Here is a tiny trained network, its code and every weight. The questions are about switching its units off for an input and a class, where a switched-off unit gives its printed mean instead of its output.

import numpy as np


def w(rows, s, z=0):
    codes = np.array(rows[::2]) - 128.0
    scale = np.full(codes.shape[1], s)
    scale[-1] = z or s
    return codes * scale


def f(y):
    return np.maximum(y, 0)


def log_softmax(a):
    a = a - a.max(-1, keepdims=True)
    return a - np.log(np.exp(a).sum(-1, keepdims=True))


def net(x, mask):
    res = np.array(x, float).reshape(1, 6) / 4 @ E
    y = f(res @ A[0][:, :-1].T + A[0][:, -1])
    res = res + np.where(mask, y, B[0][:, -1]) @ B[0][:, :-1]
    return log_softmax(res[-1] @ U[:, :-1].T + U[:, -1])


A, B = {}, {}
E = w([
[41,119,206],'x0',
[160,120,121],'x1',
[188,245,74],'x2',
[21,152,116],'x3',
[105,54,2],'x4',
[175,18,209],'x5',
],0.0081)
A[0] = w([
[143,66,166,3],'n0',
[112,128,95,33],'n1',
[179,129,94,224],'n2',
[146,56,163,89],'n3',
[141,199,155,88],'n4',
[157,185,143,62],'n5',
[103,137,105,72],'n6',
[216,112,142,154],'n7',
[8,100,131,72],'n8',
],0.013,0.0045)
B[0] = w([
[104,48,206,190],'n0',
[122,170,128,143],'n1',
[151,39,62,243],'n2',
[104,2,187,218],'n3',
[236,204,177,210],'n4',
[212,135,131,197],'n5',
[139,143,94,149],'n6',
[179,39,91,254],'n7',
[20,243,121,245],'n8',
],0.0068,0.0078)
U = w([
[110,26,189,132],'0',
[107,119,89,192],'1',
[226,40,113,44],'2',
[254,208,165,104],'3',
[155,112,92,254],'4',
[38,183,125,66],'5',
[194,88,37,81],'6',
],0.0096,0.0095)

Each question gives the input, the list of numbers given to net, and the class t.
The units are the neurons (one row each of A and B). Each row of codes is followed by its name. A weight is (code - 128) times the scale printed after its matrix; where a second scale follows, it is the last column's (A, B and U).
mask holds one flag per neuron, in row order. A switched-off neuron (its flag False) gives its mean, the last column of its row in B, instead of its output. The means were averaged over made-up inputs and are rounded, as every weight is.
A unit's drop is (log p(t) with every unit on - log p(t) with that unit switched off) / (log p(t) with every unit on - log p(t) with every unit switched off).
The circuit of an input: a set's keep is (log p(t) with only the set's units on - log p(t) with every unit switched off) / (log p(t) with every unit on - log p(t) with every unit switched off). Starting from all 9 units, units are removed one at a time, each time the one whose removal leaves the highest keep (on an exact tie, the one counted first), for as long as the keep stays at least 0.8.
circuit, biggest first: the units of the circuit, biggest drop first
k most important neurons: the k neurons with the biggest drops, biggest first
drop of u: that unit's drop, to one decimal
input [3,0,-8,4,-2,-8], class 5: circuit, biggest first	[n8]
input [6,1,4,5,-4,1], class 3: 2 most important neurons	[n4 n3]
input [6,-8,7,6,-2,5], class 5: circuit, biggest first	[n8 n7]
input [6,-4,2,4,-7,4], class 3: circuit, biggest first	[n4 n3]
input [7,-8,8,2,1,5], class 3: circuit, biggest first	[n3 n2]
input [7,-7,5,0,-1,-7], class 3: 2 most important neurons	[n4 n5]
input [5,-8,7,1,7,-5], class 5: 2 most important neurons	[n7 n8]
input [4,4,-3,-1,-7,-6], class 3: drop of n4	0.3
input [-2,7,6,-7,-7,8], class 2: drop of n1	0.0
input [6,-2,-2,-4,2,-6], class 5: drop of n7	0.2
